Below is a small trained network, with its code and all its weights. Each question gives an input and a class and asks what happens when units are switched off, that is, made to give their printed mean instead of their output.

import numpy as np


def w(rows, s, z=0):
    codes = np.array(rows[::2]) - 128.0
    scale = np.full(codes.shape[1], s)
    scale[-1] = z or s
    return codes * scale


def norm(h):
    return h / np.sqrt((h * h).mean(-1, keepdims=True) + 1e-5)


def f(y):
    return np.maximum(y, 0)


def log_softmax(a):
    a = a - a.max(-1, keepdims=True)
    return a - np.log(np.exp(a).sum(-1, keepdims=True))


def net(x, mask):
    res = np.array(x, float).reshape(1, 7) / 4 @ E
    u = 0
    for l in range(3):
        y = f(norm(res) @ A[l][:, :-1].T + A[l][:, -1])
        res = res + np.where(mask[u : u + 6], y, B[l][:, -1]) @ B[l][:, :-1]
        u += 6
    return log_softmax(norm(res)[-1] @ U[:, :-1].T + U[:, -1])


A, B = {}, {}
E = w([
[45,104,77,220,87],'x0',
[143,211,118,160,165],'x1',
[94,155,173,95,36],'x2',
[124,3,151,52,134],'x3',
[40,151,113,114,155],'x4',
[72,182,182,69,157],'x5',
[174,69,233,160,146],'x6',
],0.0068)
A[0] = w([
[159,195,131,125,77,74],'0.n0',
[151,1,82,115,88,157],'0.n1',
[140,199,174,144,12,3],'0.n2',
[138,97,31,210,106,101],'0.n3',
[217,150,212,196,141,35],'0.n4',
[125,174,168,170,25,95],'0.n5',
],0.0087,0.0031)
B[0] = w([
[138,82,159,65,123,170],'0.n0',
[127,160,117,177,104,254],'0.n1',
[169,139,183,9,96,182],'0.n2',
[150,148,132,207,119,241],'0.n3',
[93,129,105,101,182,210],'0.n4',
[177,199,104,68,125,199],'0.n5',
],0.015,0.0051)
A[1] = w([
[211,136,169,107,214,173],'1.n0',
[125,150,176,106,58,14],'1.n1',
[174,209,197,124,170,88],'1.n2',
[73,108,124,109,157,71],'1.n3',
[93,51,125,127,82,4],'1.n4',
[237,38,120,104,10,216],'1.n5',
],0.012,0.0023)
B[1] = w([
[82,159,127,185,214,249],'1.n0',
[202,139,156,54,113,187],'1.n1',
[197,90,101,56,204,243],'1.n2',
[90,96,36,91,144,151],'1.n3',
[174,117,164,49,119,152],'1.n4',
[92,253,175,234,90,254],'1.n5',
],0.013,0.0064)
A[2] = w([
[247,92,40,85,148,104],'2.n0',
[200,106,52,178,85,221],'2.n1',
[146,87,123,122,235,137],'2.n2',
[173,157,41,103,96,240],'2.n3',
[148,99,129,163,199,50],'2.n4',
[176,150,85,255,230,253],'2.n5',
],0.01,0.0025)
B[2] = w([
[83,61,202,232,47,155],'2.n0',
[192,81,200,187,137,164],'2.n1',
[76,147,75,142,249,176],'2.n2',
[22,89,239,134,135,167],'2.n3',
[90,254,119,57,98,157],'2.n4',
[88,144,181,214,13,247],'2.n5',
],0.0097,0.014)
U = w([
[79,203,162,137,253,217],'0',
[121,165,188,237,57,209],'1',
[220,67,51,100,131,8],'2',
[160,188,217,27,72,90],'3',
[166,35,74,117,128,3],'4',
[72,76,77,75,122,68],'5',
[187,120,137,48,206,56],'6',
],0.011,0.0047)

Each question gives the input, the list of numbers given to net, and the class t.
The units are the neurons (one row each of A and B). Each row of codes is followed by its name. A weight is (code - 128) times the scale printed after its matrix; where a second scale follows, it is the last column's (A, B and U).
mask holds one flag per neuron, layer by layer. A switched-off neuron (its flag False) gives its mean, the last column of its row in B, instead of its output. The means were averaged over made-up inputs and are rounded, as every weight is.
A unit's drop is (log p(t) with every unit on - log p(t) with that unit switched off) / (log p(t) with every unit on - log p(t) with every unit switched off).
The circuit of an input: a set's keep is (log p(t) with only the set's units on - log p(t) with every unit switched off) / (log p(t) with every unit on - log p(t) with every unit switched off). Starting from the 12 units with the biggest drops (on a tie, the unit counted first), units are removed one at a time, each time the one whose removal leaves the highest keep (on an exact tie, the one counted first), for as long as the keep stays at least 0.8.
circuit, biggest first: the units of the circuit, biggest drop first
most important unit: the unit with the biggest drop
k most important neurons: the k neurons with the biggest drops, biggest first
top k neurons in layer l: the k neurons of layer l with the biggest drops, biggest first
drop when u is switched off: that unit's drop, to one decimal
input [-3,-7,6,2,3,5,-3], class 3: most important unit => 0.n4
input [2,-6,8,-2,4,-4,-5], class 3: circuit, biggest first => 1.n1, 0.n2
input [-4,7,1,-6,-5,3,5], class 0: circuit, biggest first => 1.n0, 0.n4
input [6,3,-2,5,-5,5,8], class 0: circuit, biggest first => 0.n4, 2.n2
input [1,-1,0,-6,8,4,-7], class 5: top 3 neurons in layer 1 => 1.n5, 1.n0, 1.n3
input [-4,6,-5,-3,-8,-3,-3], class 0: circuit, biggest first => 1.n0, 0.n4
input [-6,0,2,-7,-5,-7,7], class 0: circuit, biggest first => 0.n4, 1.n0
input [-8,-5,-3,-8,-4,-7,5], class 0: 2 most important neurons => 0.n4, 1.n0
input [-1,2,-8,-7,-3,-3,6], class 0: top 2 neurons in layer 0 => 0.n4, 0.n1
input [2,-6,3,5,4,7,-5], class 5: circuit, biggest first => 1.n3, 1.n5
input [-1,0,3,-6,1,5,2], class 3: circuit, biggest first => 0.n2, 1.n1
input [-1,3,-2,0,-3,-3,7], class 0: circuit, biggest first => 0.n4, 2.n2
input [-2,5,4,-4,-2,-1,5], class 0: 2 most important neurons => 1.n0, 0.n4
input [0,-3,3,4,1,5,1], class 3: most important unit => 0.n4
input [7,2,4,-8,-5,-4,8], class 0: top 2 neurons in layer 1 => 1.n0, 1.n2
input [1,8,8,0,6,0,7], class 6: 2 most important neurons => 2.n5, 1.n2
input [0,-8,1,-8,-1,5,4], class 6: drop when 2.n5 is switched off => 0.3
input [7,1,3,-8,1,3,4], class 3: drop when 2.n0 is switched off => 0.1
input [0,-5,2,-7,-8,6,0], class 3: drop when 1.n0 is switched off => 0.0
input [7,3,0,7,6,4,0], class 5: most important unit => 1.n0
